Below is a small trained network, with its code and all its weights. Each question gives an input and a target symbol and asks what happens when units are switched off, that is, made to give their printed mean instead of their output.

import numpy as np


def w(rows, s, z=0):
    codes = np.array(rows[::2]) - 128.0
    scale = np.full(codes.shape[1], s)
    scale[-1] = z or s
    return codes * scale


def norm(h):
    return h / np.sqrt((h * h).mean(-1, keepdims=True) + 1e-5)


def f(y):
    return y / 2 * (1 + np.tanh(0.7978845608 * (y + 0.044715 * y**3)))


def softmax(a):
    e = np.exp(a - a.max(-1, keepdims=True))
    return e / e.sum(-1, keepdims=True)


def log_softmax(a):
    a = a - a.max(-1, keepdims=True)
    return a - np.log(np.exp(a).sum(-1, keepdims=True))


def net(x, mask):
    ids = ['Ψβγηθλμπ'.index(c) for c in x.split()]
    T = len(ids)
    res = E[ids] + P[:T]
    r = norm(res)
    for j in range(2):
        rows = slice(3 * j, 3 * j + 3)
        q, k, v = (r @ M[0][rows].T for M in (Q, K, V))
        z = softmax(np.where(np.tri(T) > 0, q @ k.T / 3**0.5, -1e9)) @ v
        o = O[0][rows]
        res = res + np.where(mask[j], z, o[:, -1]) @ o[:, :-1]
    y = f(norm(res) @ A[0][:, :-1].T + A[0][:, -1])
    res = res + np.where(mask[2:14], y, B[0][:, -1]) @ B[0][:, :-1]
    return log_softmax(norm(res)[-1] @ U[:, :-1].T + U[:, -1])


Q, K, V, O, A, B = {}, {}, {}, {}, {}, {}
E = w([
[249,93,194,100,137,80,111],'Ψ',
[154,199,210,155,110,126,66],'β',
[109,171,73,137,163,104,61],'γ',
[110,83,56,164,92,135,152],'η',
[98,113,105,30,84,78,153],'θ',
[156,71,163,114,74,138,209],'λ',
[112,92,171,100,163,178,77],'μ',
[109,147,143,243,99,70,125],'π',
],0.02)
P = w([
[64,2,228,192,201,77,21],'0',
[100,44,111,184,94,130,34],'1',
[120,92,95,157,98,136,58],'2',
[147,118,70,141,92,155,91],'3',
[155,140,76,125,103,158,123],'4',
[164,153,67,115,111,164,146],'5',
[169,168,69,112,123,165,170],'6',
[168,183,67,105,134,162,192],'7',
],0.0077)
Q[0] = w([
[201,157,213,104,194,94,99],'H0',
[38,96,97,1,121,86,165],'H0',
[225,33,226,109,118,90,171],'H0',
[183,144,163,161,65,128,169],'H1',
[136,146,89,142,38,59,149],'H1',
[136,171,126,193,144,37,125],'H1',
],0.0082)
K[0] = w([
[175,153,190,106,160,168,67],'H0',
[95,100,85,1,158,133,155],'H0',
[189,69,165,104,91,117,180],'H0',
[131,138,176,189,111,109,154],'H1',
[143,179,119,163,57,79,132],'H1',
[116,168,145,233,144,72,132],'H1',
],0.011)
V[0] = w([
[102,124,1,233,101,143,91],'H0',
[112,126,137,116,135,82,146],'H0',
[99,15,217,146,170,187,48],'H0',
[107,66,143,168,176,142,90],'H1',
[98,146,162,109,70,159,193],'H1',
[183,165,40,128,130,125,146],'H1',
],0.0071)
O[0] = w([
[87,95,199,43,202,82,191,157],'H0',
[109,122,169,176,141,130,166,158],'H0',
[144,254,39,61,138,176,172,180],'H0',
[89,10,148,176,59,84,165,220],'H1',
[88,153,43,189,133,102,48,39],'H1',
[127,175,155,173,115,145,184,2],'H1',
],0.0067,0.0023)
A[0] = w([
[102,167,182,128,116,200,49,217],'N0',
[129,149,183,163,85,32,194,120],'N1',
[133,255,64,112,67,115,135,163],'N2',
[165,99,114,170,65,185,176,99],'N3',
[149,192,32,85,105,164,147,159],'N4',
[168,227,150,209,89,132,115,104],'N5',
[109,223,94,87,117,96,221,200],'N6',
[101,97,203,117,52,204,91,201],'N7',
[100,199,107,29,70,129,166,217],'N8',
[55,140,125,105,160,104,228,2],'N9',
[174,210,217,93,174,126,127,187],'N10',
[131,206,155,196,171,138,12,198],'N11',
],0.0086,0.0036)
B[0] = w([
[97,66,62,93,133,94,86,202],'N0',
[100,147,53,122,160,123,69,181],'N1',
[134,131,131,75,246,156,185,174],'N2',
[83,154,165,62,100,85,101,148],'N3',
[159,203,150,211,165,119,164,178],'N4',
[111,87,86,146,97,60,86,173],'N5',
[182,172,124,118,208,165,167,151],'N6',
[73,127,101,125,65,120,112,226],'N7',
[191,154,74,145,155,109,156,253],'N8',
[207,119,86,129,117,118,160,144],'N9',
[150,153,88,104,89,134,143,183],'N10',
[98,39,141,42,136,74,154,191],'N11',
],0.011,0.0059)
U = w([
[216,97,122,152,108,124,68,62],'Ψ',
[113,51,107,110,95,68,71,192],'β',
[134,170,149,91,213,121,139,203],'γ',
[131,41,95,169,118,155,189,57],'η',
[160,181,2,120,108,63,150,1],'θ',
[87,171,135,119,77,135,148,129],'λ',
[111,117,75,128,155,246,65,181],'μ',
[109,130,113,209,146,85,90,102],'π',
],0.009,0.0046)

Each question gives the input, a string of symbols that net reads in full, and the target symbol t.
The units are the heads (3 rows each of Q, K, V and O) and the neurons (one row each of A and B). Each row of codes is followed by its name. A weight is (code - 128) times the scale printed after its matrix; where a second scale follows, it is the last column's (O, A, B and U).
mask holds one flag per unit, heads first, then neurons. A switched-off unit (its flag False) gives its mean, the last column of its rows in O or B, instead of its output. The means were averaged over made-up inputs and are rounded, as every weight is.
A unit's drop is (log p(t) with every unit on - log p(t) with that unit switched off) / (log p(t) with every unit on - log p(t) with every unit switched off).
The circuit of an input: a set's keep is (log p(t) with only the set's units on - log p(t) with every unit switched off) / (log p(t) with every unit on - log p(t) with every unit switched off). Starting from the 12 units with the biggest drops (on a tie, the unit counted first), units are removed one at a time, each time the one whose removal leaves the highest keep (on an exact tie, the one counted first), for as long as the keep stays at least 0.8.
circuit, biggest first: the units of the circuit, biggest drop first
unit that matters most: the unit with the biggest drop
k most important neurons: the k neurons with the biggest drops, biggest first
which heads matter: for each layer, one digit per head in row order, 1 if its drop is at least 0.15 and else 0, layers parted by /
drop of u: that unit's drop, to one decimal
input θ λ γ θ θ η μ β, target β: 2 most important neurons : N11, N5
input λ λ μ μ β μ Ψ γ, target γ: unit that matters most : N7
input θ μ μ μ, target γ: which heads matter : 10
input θ Ψ β μ μ μ γ, target β: which heads matter : 10
input η π γ π θ θ λ, target β: circuit, biggest first : H0, N3
input μ Ψ π θ β, target β: which heads matter : 00
input π μ γ, target γ: circuit, biggest first : H0, N7
input Ψ Ψ β Ψ λ μ θ η, target β: 2 most important neurons : N8, N4
input β μ θ θ γ π θ, target γ: 2 most important neurons : N6, N2
input η Ψ μ θ μ, target θ: 2 most important neurons : N4, N8
input θ π γ λ θ Ψ θ θ, target γ: 2 most important neurons : N2, N6
input π μ γ θ λ μ λ, target λ: drop of N6 : 0.0
input θ η Ψ β μ μ θ γ, target β: drop of N8 : 0.4
input μ π β μ μ μ, target γ: drop of N10 : 0.0
input θ β θ λ, target λ: unit that matters most : N3
